Each row of numbers belongs to one of the objects below and depends on some of the facts about them. Some rows are named. Which object is each other row?

Facts:
Z106 | skobi c | fleduflus debo
Z108 | skobi a | zaplun Z933 | fludol m | fleduflus mikis
Z149 | skobi e | zaplun Z794 | fleduflus debo
Z163 | skobi a | zaplun Z801 | fleduflus debo
Z178 | skobi a | fleduflus debo
Z198 | skobi c | zaplun Z402 | fludol k | fleduflus pirur
Z199 | skobi a | zaplun Z794 | fludol m | fleduflus mikis
Z225 | skobi b | zaplun Z402 | fludol h | fleduflus flusos
Z240 | skobi a | zaplun Z402 | fludol g | fleduflus flusos
Z259 | skobi d | zaplun Z794 | fludol f | fleduflus debo
Z267 | skobi a | zaplun Z801 | fleduflus tugu
Z271 | skobi a | zaplun Z178 | fludol l | fleduflus debo
Z296 | skobi a | zaplun Z178 | fleduflus flusos
Z3 | skobi a | zaplun Z801 | fludol f | fleduflus debo
Z330 | skobi a | zaplun Z106 | fludol n | fleduflus pirur
Z335 | skobi c | zaplun Z794 | fludol g | fleduflus debo
Z346 | skobi d | zaplun Z402 | fleduflus pirur
Z354 | skobi c | zaplun Z801 | fludol h | fleduflus flusos
Z367 | skobi a | zaplun Z106 | fludol f | fleduflus debo
Z374 | skobi a | zaplun Z794 | fleduflus mikis
Z402 | skobi d | fleduflus flusos
Z408 | skobi a | zaplun Z801 | fludol m | fleduflus debo
Z410 | skobi a | zaplun Z933 | fludol l | fleduflus mikis
Z435 | skobi d | zaplun Z402 | fludol m | fleduflus flusos
Z436 | skobi a | zaplun Z933 | fludol i | fleduflus mikis
Z461 | skobi a | zaplun Z178 | fludol i | fleduflus tugu
Z466 | skobi b | zaplun Z402 | fludol f | fleduflus debo
Z497 | skobi e | zaplun Z933 | fludol f | fleduflus debo
Z500 | skobi d | zaplun Z106 | fleduflus pirur
Z52 | skobi c | zaplun Z106 | fludol j | fleduflus debo
Z527 | skobi e | zaplun Z106 | fludol i | fleduflus debo
Z540 | skobi e | zaplun Z801 | fludol q | fleduflus pirur
Z552 | skobi b | zaplun Z106 | fludol q | fleduflus flusos
Z578 | skobi a | zaplun Z794 | fludol h | fleduflus flusos
Z580 | skobi a | zaplun Z908 | fludol o | fleduflus debo
Z586 | skobi b | zaplun Z801 | fludol i | fleduflus pirur
Z61 | skobi e | zaplun Z801 | fleduflus debo
Z619 | skobi a | zaplun Z933 | fludol h | fleduflus flusos
Z621 | skobi e | zaplun Z801 | fludol p | fleduflus debo
Z624 | skobi c | zaplun Z801 | fleduflus flusos
Z628 | skobi d | zaplun Z178 | fludol f | fleduflus debo
Z666 | skobi b | zaplun Z178 | fludol q | fleduflus tugu
Z683 | skobi b | zaplun Z402 | fleduflus debo
Z71 | skobi c | zaplun Z908 | fludol j | fleduflus debo
Z734 | skobi a | zaplun Z402 | fludol l | fleduflus flusos
Z760 | skobi a | zaplun Z933 | fludol k | fleduflus flusos
Z771 | skobi a | zaplun Z402 | fleduflus tugu
Z781 | skobi a | zaplun Z933 | fleduflus flusos
Z794 | skobi c | fleduflus flusos
Z801 | skobi d | fleduflus tugu
Z830 | skobi d | zaplun Z402 | fludol p | fleduflus flusos
Z843 | skobi c | zaplun Z908 | fludol h | fleduflus tugu
Z844 | skobi b | zaplun Z402 | fleduflus flusos
Z850 | skobi e | zaplun Z794 | fludol k | fleduflus flusos
Z875 | skobi c | zaplun Z933 | fleduflus mikis
Z89 | skobi a | zaplun Z801 | fludol o | fleduflus tugu
Z890 | skobi b | zaplun Z933 | fludol q | fleduflus mikis
Z897 | skobi e | zaplun Z794 | fludol l | fleduflus pirur
Z903 | skobi b | zaplun Z402 | fludol i | fleduflus tugu
Z908 | skobi e | fleduflus tugu
Z913 | skobi a | zaplun Z801 | fludol n | fleduflus tugu
Z921 | skobi d | zaplun Z402 | fleduflus debo
Z933 | skobi c | fleduflus debo
Z968 | skobi c | zaplun Z106 | fludol o | fleduflus pirur
Z98 | skobi d | zaplun Z106 | fludol g | fleduflus debo

Named rows:
Z968: [ 13  10   2   0  -5  -8   7   2  -7   5   0   2 -18  12  -8   6  -2  -2
  -9   1  -4  15]
Z52: [ 24   0   4  -2   8 -13  -1   0  -5   3   5  -3 -16  -1  -8  16  -1   1
   4   6  -3  -3]
Z98: [  8 -10  -7  -2  -3  -9   5  -4 -22   3  -4  -2 -11   6 -12   2  -2 -14
   6   2  -1  20]
Z367: [ 11 -10  -1  -8   0  -2  -1  -9   7   0   9   5  -1  -6   1  -3  -6  13
   6 -10   9  -3]
Z552: [-10   6   6   0 -15  16  -8  10  16  -3  -9   3  19  -8   8  -1   7  16
   4   6   2  -1]
Z527: [ -5   4  -9  -6   1   4   4 -10  -3   9  19  -3 -11  -6  11  14  -4 -11
   0   3  -3  -7]
Z461: [  3  -7   6  12   2   1  -4   8   1 -15   9  -4   6 -11   6   3  -9  13
  -8  -4   5 -18]
Z830: [ -9  -1  11   7   1 -10  -3  14 -18   6 -27   1   9  15   1   2   4 -17
  14   4 -13  15]
Z346: [ 10   2  -7  10  -4 -21   3   2 -21   9   4  -3 -10  26  -3   2  -4  -6
  10 -10   4   7]
Z374: [ -3   0  -2   4   0   9  10  -7 -18  -3  -1  -1   7   0  -3  -1  -6   6
 -11 -12   5  11]
Z149: [  6   0  -5  -5  -6   3  -3  -8  13  11  10   2 -12  -3  -1  10   6  -2
   0   1   4  -3]
Z267: [-3 -4  3 -5 -1 16 -1  1 -7 -9  0 -6 10 -7 -8 -2  0  5 -8 -6 -8  4]
Z163: [  8  -9  -3  -5   5  11   3 -15   4   0   6   2  -7  -1   2  -4   1   2
 -11  -2  -9  15]
Z540: [  7   6   0 -20 -22   2   0  -1  12   9  10   6 -12   2  -2   7   0   3
 -11   2  -2  14]
Z586: [-11   2  -8   3  -4   5  -2 -16  -5   5  16   0  -1   0  21 -13  -1  -5
 -23 -15  -8  -5]
Z354: [ -1  -1   3 -10  -8  -5   7  14  16 -13  -8  -9   4  -1  -1  -7   0 -19
  -7  25 -13 -12]
Z760: [ -5   6   7  -2  -4   6   2   0   5  -8 -12   2  14  -6   3 -10   0   6
   3  11  -1   0]
Z497: [  1   1  -5 -13  -5  10  -1  -7   6  12  11  -4  -5   1   5   5   5 -12
   1  -1   0  -2]
Z108: [  0   0  -1   5   4   0   9  -3   1  -5  -2  -4   6  -3   3  -6  -3   3
 -13  -5   6  -7]
Z402: [-11  -5   4   4  13 -10   7  19 -10  -7 -15  -4   7  13   1  -5   4   6
  22  13 -16   5]
Z106: [  3 -10  -1  -9  16  -9   2   0   7   2   4  -2 -16   7 -10   5   4   2
   5   9 -11   9]
Z908: [-12  -2   2   0   3   5   4   9  18   6   5  -2  -6  -7  -4   2   6   3
   5  -3 -14   8]
Z178: [ 1 -8 -5  0 19 -3  1 -6 10  2  3  5 -4  1  0 -8  3 17  3  1  4  4]

Rows to name:
A row may be one of the objects named above.
[-12   1   2   7   2  10   8  -7 -14  -3  -2   2   7   3   2  -1  -6   1
 -10  -6   7  10] => Z374
[ -6   8   7   4 -15  12  -8   7  12   3 -10   5  21  -8  10  -4   7  11
   5   8  -1  -6] => Z552
[  2  -3  -2  -2  -2  -8   2  15   7  -9   0 -10   5  -5  -9   3  -3 -17
  -2   1   4 -10] => Z843
[ -1  -5   3 -19  -9  -3   9  12  17 -17  -9  -7  -5  -5   1  -3   2 -20
 -10  21 -18 -11] => Z354
[-19   0   0  -4   2   8   7   8  22   5   3  -2   0  -9  -3   3  10   5
   6  -1  -7   6] => Z908
[-14   9   9  13   9  -5 -21   6  -4 -10  -6   8  16  -6   7  -2  -3  14
   9   1   6 -35] => Z734
[-14   3   2   0   6   8   0   2  -6  -4 -20  11  19  11   6  -4   3   0
  13 -11   3   0] => Z240
[ -8  -1  14   4   2  -8   3  15 -15   6 -27   2  10  16   3   1   2 -11
  14   5 -17  20] => Z830
[ -5  -3  -9  10  15   6   2 -23  -1  19   9   5   7   5  17 -10   9 -14
  13 -21  11   6] => Z466
[-10  13  -5   1  -7 -10 -21   7   3   3  18   4 -16   0   4   5   2  -2
 -13   0   2 -12] => Z897
[-10   8  -2  21   3   4  -5   9  -2  -1  11   4  18 -11  12   3  -4  14
  15 -14   9 -25] => Z903
[ -1 -17   7  -3   1  -9   2  15   0 -10  -4 -10  -4  -4 -13  -6   3   0
  -3   7 -19  18] => Z801
[-15  -7   1   2  11 -12   1  22  -3  -5 -20  -5   7  12   2   2   5   7
  19  15 -15   6] => Z402
[ -4   2   5   5 -10  17  -4  -2   7   7  -3   0  10 -13   0   0   5   9
   3  -9   6   4] => Z666
[ -7   5   4  10  -5  12   0   1  12   3  -4   2  12 -16  -2   1   1   9
   3  -8   7   1] => Z666
[ 12  -2   7   3  -3  11   1   9  14 -12  -1  -2   6 -15  -5   1   0  19
  -4  -2   1   2] => Z89
[-16   0   3  -4   0   9   1  11  15   5   5  -4   0  -8  -5   6   8   2
  10  -2  -9   6] => Z908
[  3  -4  -5  11  -7 -22  -7   8  -8  -2   2  -7 -14  12  -8 -10   2 -14
 -13   5  -2   4] => Z500
[ -7  -4   9 -11   3  -1   5  16   9  -8  -9  -3   0   6  -7   1   2   8
   9  16 -23   6] => Z794
[ -7   3   2   2   4   8  10  -6 -13   1  -3   0   0   2   1   2  -7   8
 -11  -7   2  10] => Z374
[ -1  -1   7 -14 -13   6   8   7  -2 -11  -8   1  -3  -1  -3   7  -5   1
  -4  21 -18  12] => Z624
[ 13  10   2   2  -2  -9   8   1  -4   3  -1   1 -19  13  -9  10  -1  -3
  -7   4  -3  16] => Z968
[ 21   5   1   5   6   0   0 -17   3   8   2   1  -7  -5  -4  -2   1   1
   2  -5   9   3] => Z580
[ 13  -7  -5  14   6 -21   0  -3  -8   7  -4  -1  -8  12  -3   4   0 -21
  13  -6   8   8] => Z921
[-11   5   2   5   9   6  14  -3 -18  -1  -6   2  13  -2   1  -2  -3   7
  16 -15   9   5] => Z771
[ 13 -10  -7   2  -3 -23 -12   4  -2  -5  -1  -5 -10   1  -8  -5   1 -20
  -1   5   8  -7] => Z628
[ -5   1   1   9   4 -20   3  19  -5   0 -15  -6  13   9   7  -4   3 -17
  11  10  -3 -15] => Z435
[ -3   5   7 -10 -19  11   1  13  17   0  -7  -1  10   0   8   5   3   5
   8  14  -3  -6] => Z850
[ -2   0  -9   2   4   1  -5 -15   6  19   7  10   3  -5   5   1   1  16
  18 -16  22  -4] => Z683
[-24   6  -5  -2   6  12  14  -2  -4  11  -7   2  25   1  22 -18   1 -11
  19 -13  -3 -11] => Z225
[-20  11   5  15  11  -3 -17   9 -11 -12  -8   9  14  -3   4   1  -6   8
   7   0   5 -32] => Z734
[  2  -8   2  12   8  -4 -15 -13  -7  -1  14   3  -5  -4   5   5  -5   5
  -7  -3   8 -11] => Z271
[  5  10  -7   9  -2   3  -9   4  -7  -1   2   9  -9   3 -17  -9   2  12
 -13  -9   8   2] => Z330

Now the same objects, written a new way:
Some rows with their names:
Z259: [-19 -20  -1  21  21   7  -3  26  -2   8 -20  10   1  -3 -12   0   4   3]
Z540: [-23 -21   9   3 -11   4   3  17  -8   3  11  20 -17   0 -19  -2  10   9]
Z408: [-22 -13  12   6  14   4  -7  14  -8  10  -6 -10  -9   5 -19   4   3  -3]
Z240: [-21  -8  -6  15   5   1  -4  15  -5   8  -3  -6 -18   9  -2  13   1  -2]
Z3: [-20 -17   2  12  13   6  -9  15  -8   5 -13 -20  -7   6 -27  12  12  -1]
Z903: [  5 -15   1  15   1   9 -29  24  -4   7  25  15 -11  -2 -23  -9   6 -13]
Z346: [-20 -23   1  13  14   0   8  23  -7   2   1  34  -5  -3  -2 -14  -7   7]
Z968: [-19 -25  -1  11   6   3  -3  15  -4   3  -2  22 -12  -6  -8 -18  13  11]
Z908: [  2 -13  18   7   3   7 -26  30  -7   1   3  22 -12   0 -23  -8   5 -15]
Z367: [-16 -15  -1  14  11   6  -4  13  -9   5  -7 -21  -5   6 -22   9   8  -1]
Z271: [-23 -12   8  11  17   4 -11  13  -8   9   7 -16 -12   6 -17   8   5   1]
Z683: [-10 -16  -5   7   8   6   4  17   1  11   8  -7 -17   4  -9   2   5  -8]
Z436: [-14 -21   9   8  10   4  -6   7 -13  -1  22  13  -6   1 -27 -14   9   4]
Z628: [-18 -19   1  21  22   6  -3  25  -4  10 -18   7   1  -2 -10   2   4   5]
Z461: [ -3 -12  13  17   8   5 -36  24 -14   4  13  11  -6   0 -30  -3   8 -12]
Z296: [-20 -11   0  12   3   2  -3  14  -7  10 -14  -1 -15  11 -11  13   0  -3]
Z771: [  0  -9   3  11   6   5 -26  25 -15   2  10   8 -10  -2 -19  -4   3 -18]
Z844: [-11 -14  -7  12  -4   5   7  16   3  12   0  -3 -19  10  -6   9  -1  -5]
Z552: [-18 -14  -4   9 -12   7   0  19   1  13  -3  13 -22   8 -12  14   6   3]
Z578: [-19 -14  -1  15   4   2  -1  15 -10  11 -14 -10 -19  10 -16  15   2   1]
Z794: [-20 -16   1  10  12   6  -4  21   1   9 -32  17 -15   9   0  -6   1   3]
Z580: [-19 -13   3  15  17   3  -9  15  -8   7   1 -15 -14   4 -17  10  12   0]
Z624: [-21 -18   1   9   2   4  -6  18   0  15 -32  14 -13   2  -7   1   1   5]

Name these rows:
A row may be one of the objects named above.
[-20 -15   2  11  10   6  -5  22   2  10 -34  13 -16  10   2  -3  -4   3] => Z794
[-14 -15   7  16  -3   4   2  13   1  12 -15  -5  -9  10 -14   7  -5  -1] => Z850
[-17 -14  10   5  19   5  -7  19  -8   4 -11 -11 -13  11 -12   3   4  -4] => Z178
[  1 -13   4   2 -11  10 -29  32  -7   7  18  28 -17  -5 -24  -1  15 -10] => Z666
[  0  -9   4  10   9   4 -28  27 -14   1  11   7 -10  -2 -18  -3   2 -18] => Z771
[-15 -28   5   7 -10   6   2   8  -1   7  12   9 -13   5 -26  -9  10   7] => Z586
[-15 -25  -6  11   7   3   3  13  -2   5  -1  17  -4  -1  -2 -25  -8   3] => Z198
[-19 -18   1  15  24   3   0  28  -5   9  -9  16  -4  -2  -1  -3  -5   1] => Z921
[-18 -17   0  15  25   3   1  28  -5   8  -7  18  -5  -2   1  -4  -7   1] => Z921
[-20 -12   7  10  17   4 -12  15  -8   9   8  -8 -11   6 -16   6   3   2] => Z271
[-18 -13  -4   9 -12   7   1  20   1  14   0   9 -22   9 -12  13   9   2] => Z552
[-11 -24   1  -1  -5   6   1  16  -7   2  27  32 -18  -5 -22 -10  15   4] => Z890
[-19 -15   4  20  22   4   3  27  -1   8 -26  24 -10  12   8  -1 -10   3] => Z402
[-16 -26   2   0   9   4  -2  15 -10   2   2  40  -9  -9 -13 -25   7   3] => Z875
[-23 -25   6  10  10   0   5  22  -7   4  -8  36  -5  -3  -9 -13   0   8] => Z500
[-19 -21   1   2   2   0   4  12 -14   2   6   2 -12   4 -19  -5   1   3] => Z330
[-20  -7  -2  21   8   2  -5  12  -5   9   4  -4 -14  13  -6   9  -3   1] => Z734
[-19 -14   1  21  15   2   2  23  -1  13 -16  21  -5   5   5   2 -13   2] => Z435

